Each row is followed by its group and then its class within the group.
[ -8.0 -18.8   1.3  35.1   6.4  -9.8  12.4   5.6  29.0 -24.3   1.4  -2.4
  -7.0  19.6 -10.6 -17.7  -0.4  23.8  -0.5  -9.6   6.0   5.5 -15.6  13.3
   9.2] => G > <57>
[-10.5  -6.6   0.1  12.4  -5.8  -6.4  10.2 -12.2  23.3 -21.4 -16.1  -4.0
   1.1  12.9  -7.1 -12.1   3.1  17.3  -5.6 -12.3  -6.1   0.5 -27.1  -2.4
  14.4] => L > <49>
[ -7.9 -13.6 -19.3  23.2   8.8   1.5  13.2   0.1  18.9 -16.0  15.1 -19.4
 -15.8   8.9  -4.3  -6.6  -2.0  20.4   2.8   2.6  -3.5  -0.4 -11.4  11.5
  10.2] => G > <57>
[ -8.0 -28.7   3.8  21.8  -1.1   5.2  22.5   8.7  30.1  -5.8  -0.5  -4.6
   0.5  25.6  -6.1 -13.6  -1.8  14.9  -8.7  -3.8  -7.1   2.7 -22.8   6.0
  19.4] => J > <53>
[-13.3 -31.1   6.4  27.9  -7.0 -18.1  23.2   6.0  40.3 -30.4  -6.9  -2.6
   6.7  -0.4  -0.9 -16.3 -11.3  21.0   7.0  -9.4  -7.7   6.4 -25.4   6.8
  17.7] => J > <67>
[  0.3  -5.1  -3.1  17.6   7.1 -21.8   5.4   6.8  38.9 -27.2   6.7  -2.1
  -3.7  13.6  -3.7  -8.8  -7.2  28.3 -14.7  -3.6 -10.6  -4.8  -8.1   8.3
  10.4] => J > <67>
[-14.1 -39.1   2.5  23.5  11.6  25.9  14.6   5.4  36.2  -9.3 -17.5  -7.5
  -7.5   6.3   9.2  -2.8  -6.2  22.8 -12.7  -2.5   1.9  -2.4  -9.5  17.1
   6.4] => U > <46>
[  3.2 -25.6   9.0  23.8 -16.0 -21.2   8.7   1.9  33.1 -22.7  -5.3 -36.3
   1.3  15.5  -7.5 -15.3  -5.4  12.7  -3.5  -3.3  -1.5   6.2 -33.1  13.1
  15.2] => J > <53>
[-12.7  -7.4   0.9  22.8 -15.7 -17.2   9.3  -2.6  17.0 -25.9  -8.2  -7.0
  -8.6  10.5  -4.5 -13.3  -4.1  14.4  -5.8  -3.1  -7.9  -7.0 -26.0   3.2
   2.4] => G > <52>
[-27.3 -17.7  -5.1  21.0  18.0  14.0   3.6   2.8  30.5 -22.6   4.1  -5.2
 -18.1  12.7  -3.5  -8.9  -0.1  27.8  -8.2 -11.8 -14.9   6.7 -17.8  15.0
  23.2] => L > <77>
[  0.6 -11.4   3.8  26.0  -1.0   8.4  10.1  13.0  26.8 -23.1 -15.5  -9.1
  -4.7  18.4   1.7 -19.1 -15.7  22.5   0.2  -4.0  -6.3  -5.8 -27.2   4.1
  17.2] => L > <49>
[-10.9 -29.8   9.2  21.6  -7.4   2.3  21.8   9.4  13.2   6.9  -0.9  -3.3
  -1.9  12.6   0.0 -16.9  -4.4   9.9 -16.1   2.3  -4.5   5.1 -10.5  13.8
   8.0] => J > <67>
[-19.6 -15.0   4.5  29.0   3.4   7.5   6.6   2.3  21.0 -25.2  -8.9   6.6
  -9.3  20.0  -5.5  -7.4   0.4  24.7  -3.8  -8.4  -6.0   1.7 -20.6  13.4
  17.3] => L > <49>
[ -4.7 -20.5   8.4  27.6  10.8  10.4  16.3  -4.5  40.7 -14.5  -6.3  -5.2
  -5.6   0.6  -4.6 -13.7  -1.6  79.9  -4.7  -5.6  -7.1 -11.1 -25.3   9.2
  14.3] => U > <54>
[-21.8 -38.8  13.9  40.4   4.1  10.3  17.2   3.3  30.1 -37.8 -13.6  -7.6
  -1.2  20.0  -3.6 -23.5  -6.8  22.6  -7.4  -1.6  -6.1   5.7 -32.8  11.9
  28.3] => U > <54>
[-15.0 -18.8  -4.5  24.4 -15.1 -16.3  20.6   7.1  33.5 -37.2 -14.6   4.5
  -0.3  17.3  -7.7 -10.3  -6.3  18.6  -9.3  -2.9  -3.9   4.0 -29.2  12.6
  14.8] => J > <67>
[-16.0 -29.6   7.0  12.9  -1.3  12.6  13.9  11.0  40.1 -16.0  -2.3 -10.8
  -3.5  13.7  -3.0 -13.1  -1.7  22.2 -11.7   5.6  -7.2  -0.4 -12.6  17.5
  13.2] => U > <46>
[ -8.7 -26.9   4.0  38.6  -2.0 -10.6  15.1  12.3  33.1 -27.1  -5.5   6.6
   8.6  -0.2  -7.1  -9.0 -11.5  21.7  -8.9  -8.1  -1.1   6.6 -35.3   6.9
  25.2] => U > <54>
[ -7.5 -24.9  -2.4  30.7  13.0  12.5  12.6  18.6  35.5 -23.7  -3.5  -8.4
  -8.0  36.4  -9.8 -17.5   9.2  20.3  -5.5   4.1  -1.3   4.5   1.0  19.2
  13.4] => U > <60>
[ -5.1 -13.8  14.3  28.7   3.3  27.4   6.8   8.3  33.6 -19.0 -18.5   2.1
  -3.4  27.4  -3.8 -28.8  -2.4  23.3  -5.4  -7.0  -2.4   4.7 -16.7  10.2
  17.4] => L > <49>

Each row is followed by its group and then its class within the group.
[  1.2   9.7  -0.3  32.9 -13.5  -0.8   9.4   0.2   4.2  -1.4  -0.6  12.1
  -2.3   1.2   3.7  -1.2  36.8   2.1   8.3  -8.5  11.1  -0.4   2.8   3.2
  -5.0] => <257> > (39)
[ -1.1  -7.1   0.5  67.9   0.0  -4.3  -2.6   2.5   6.8  23.2  -3.7   6.1
   7.5   3.6  -0.4   4.1  17.4   2.9  -5.0  -1.9  19.0   3.9  11.3 -16.1
  -7.5] => <266> > (34)
[  1.2   9.3   0.7  34.7  -4.0 -16.1   5.1   1.1  -5.0   2.7   8.7   8.8
   1.0  -4.9   0.8   3.3  18.2  -5.5  -0.4  -5.4   5.4   1.9  -1.8  -8.8
  -6.4] => <263> > (23)
[ 3.6 11.9  3.8 23.7 -7.6 -2.8  5.5 -2.2 -6.0 -3.8  1.3  9.4  4.9 -1.4
  4.5  4.0 28.2  3.4 -0.2  1.9  8.8  0.0  3.0  7.4 -3.7] => <257> > (46)
[  1.8   5.8  -2.2  28.4 -21.5 -10.4   3.7   0.7   0.5   1.1  -4.0   3.5
   1.6   0.7   3.0   4.5  34.7   2.7   7.1   0.9  10.2   1.7   0.7   5.7
  -2.2] => <257> > (46)
[ -0.4  -0.4 -42.4   3.2  12.6  17.5   7.8   2.2  -1.4   9.9   1.9  -4.7
  -2.6  10.2   1.4   3.2  -4.9  -3.5  -7.8  -1.8  -5.5   3.8  -2.7  15.5
   4.7] => <265> > (21)
[  8.7   2.1  -4.8  35.6  -2.5 -16.3   4.7  -4.6  -0.8  -4.0   0.4  18.4
  -4.8   1.7   6.6   2.3  28.7   1.5   2.9  -4.9   8.3  -0.4  -1.6 -20.5
  -2.8] => <263> > (31)
[ 4.0 -1.8 -6.8 57.3 -7.2 -7.5  1.8  1.4  0.0 16.3 -5.6  5.8 -4.9  7.5
  4.3 -1.8 18.9 -3.2 -2.1 -1.0  5.6  1.7 15.8 -2.9 -4.9] => <266> > (29)
[ 3.4  6.5 -0.8 12.6 -9.4 -4.3  3.3  4.5 -4.1  0.3  1.6  8.0 -6.0 -6.4
  2.5 -3.6 34.2  1.3  6.7 -0.8  0.0  2.8 -4.9 -2.1  5.0] => <257> > (39)
[ 4.8 17.0 -2.1 45.7 -4.3  4.7  3.6 -0.1  2.3 11.8 -4.7 14.2  0.6 10.2
  2.0  0.8 17.4 -1.6  0.6 -2.1 10.2  8.4 11.5  2.4 -4.4] => <266> > (29)
[  4.1   1.8 -10.5   8.3  14.6  -3.3   7.7  -0.2   0.0  -0.7   1.4   0.5
   5.8  -0.3  -8.2   0.1  -4.2  -0.3  -9.3   3.4  -0.2   0.0  -4.1  16.9
   1.1] => <265> > (47)
[ -1.8  11.1  -1.7  20.4 -16.5  -2.5   3.4   1.2  -1.0   4.9  -2.8  15.9
   7.7   2.0   4.8   2.7  40.2   2.1   6.2  -1.7   8.0   0.3  -0.5 -11.1
  -1.3] => <257> > (39)
[ -3.5   4.0   0.7  35.4 -16.3  -4.4   6.1   0.2  -5.0   4.9  -1.8  16.1
   3.3   1.0   0.8  -0.7  32.4  -1.9   6.3  -2.2  13.2   1.9  -3.0   5.0
  -5.1] => <257> > (39)
[-4.1 -3.1 -4.7 66.5  0.3 -8.2  4.3 -1.4  3.3  7.9 -6.5  7.6  1.8  2.1
 -3.8 -3.8 18.2 11.5 -4.2  1.5 15.0  1.6 10.1 -7.7 -8.3] => <266> > (34)
[ -4.7   3.8   2.4  49.9 -21.2 -11.4   5.2  -1.8   3.0  12.9 -11.7   3.8
   1.5  -0.8  -0.3   4.2  25.9  -0.9   5.1   0.0  11.9   1.2   1.9  -1.0
  -3.0] => <257> > (46)
[ -7.0   3.1 -11.3   6.8  12.8  -0.2   0.4   1.6  -4.3   2.8  -2.5  -0.4
  -1.3  12.0   1.5   1.3 -10.3  -1.9  -8.3   0.9  -6.1   4.1  -1.7  12.4
   2.5] => <265> > (47)
[  0.9  -1.9  -4.4  61.3   2.8 -10.1   6.3   2.6   0.9   4.4  -2.7  11.4
  -2.6  -0.9   3.8   1.3  21.0  -4.3  -4.6  -6.9   6.8   0.2  11.8  -8.5
  -9.7] => <266> > (34)
[  8.6   2.9  -2.7  42.8  -4.2 -11.1  -1.0  -5.2   2.1 -17.8  -0.1  17.5
   0.4   1.8   6.9   4.3  37.4   1.7  -0.8  -0.2   5.8   1.7   5.6 -15.3
  -7.0] => <263> > (23)
[ 2.7  4.2  6.1 38.1  2.9 -1.7  3.9  3.4  4.3 10.4 -2.3  6.3 -0.6  1.0
 -1.5 -2.2 22.3 -4.1  1.3  1.9 11.7 -1.1 10.7 -3.0 -6.5] => <266> > (29)
[  3.2  -6.9  -4.8  32.7   0.6   1.0   2.5   0.6  -1.3   6.1  -5.3   6.9
  -4.1  18.6   3.3   1.4  11.3   1.4 -21.6   0.0   3.7   0.6  14.2  -9.9
  -6.6] => <266> > (41)
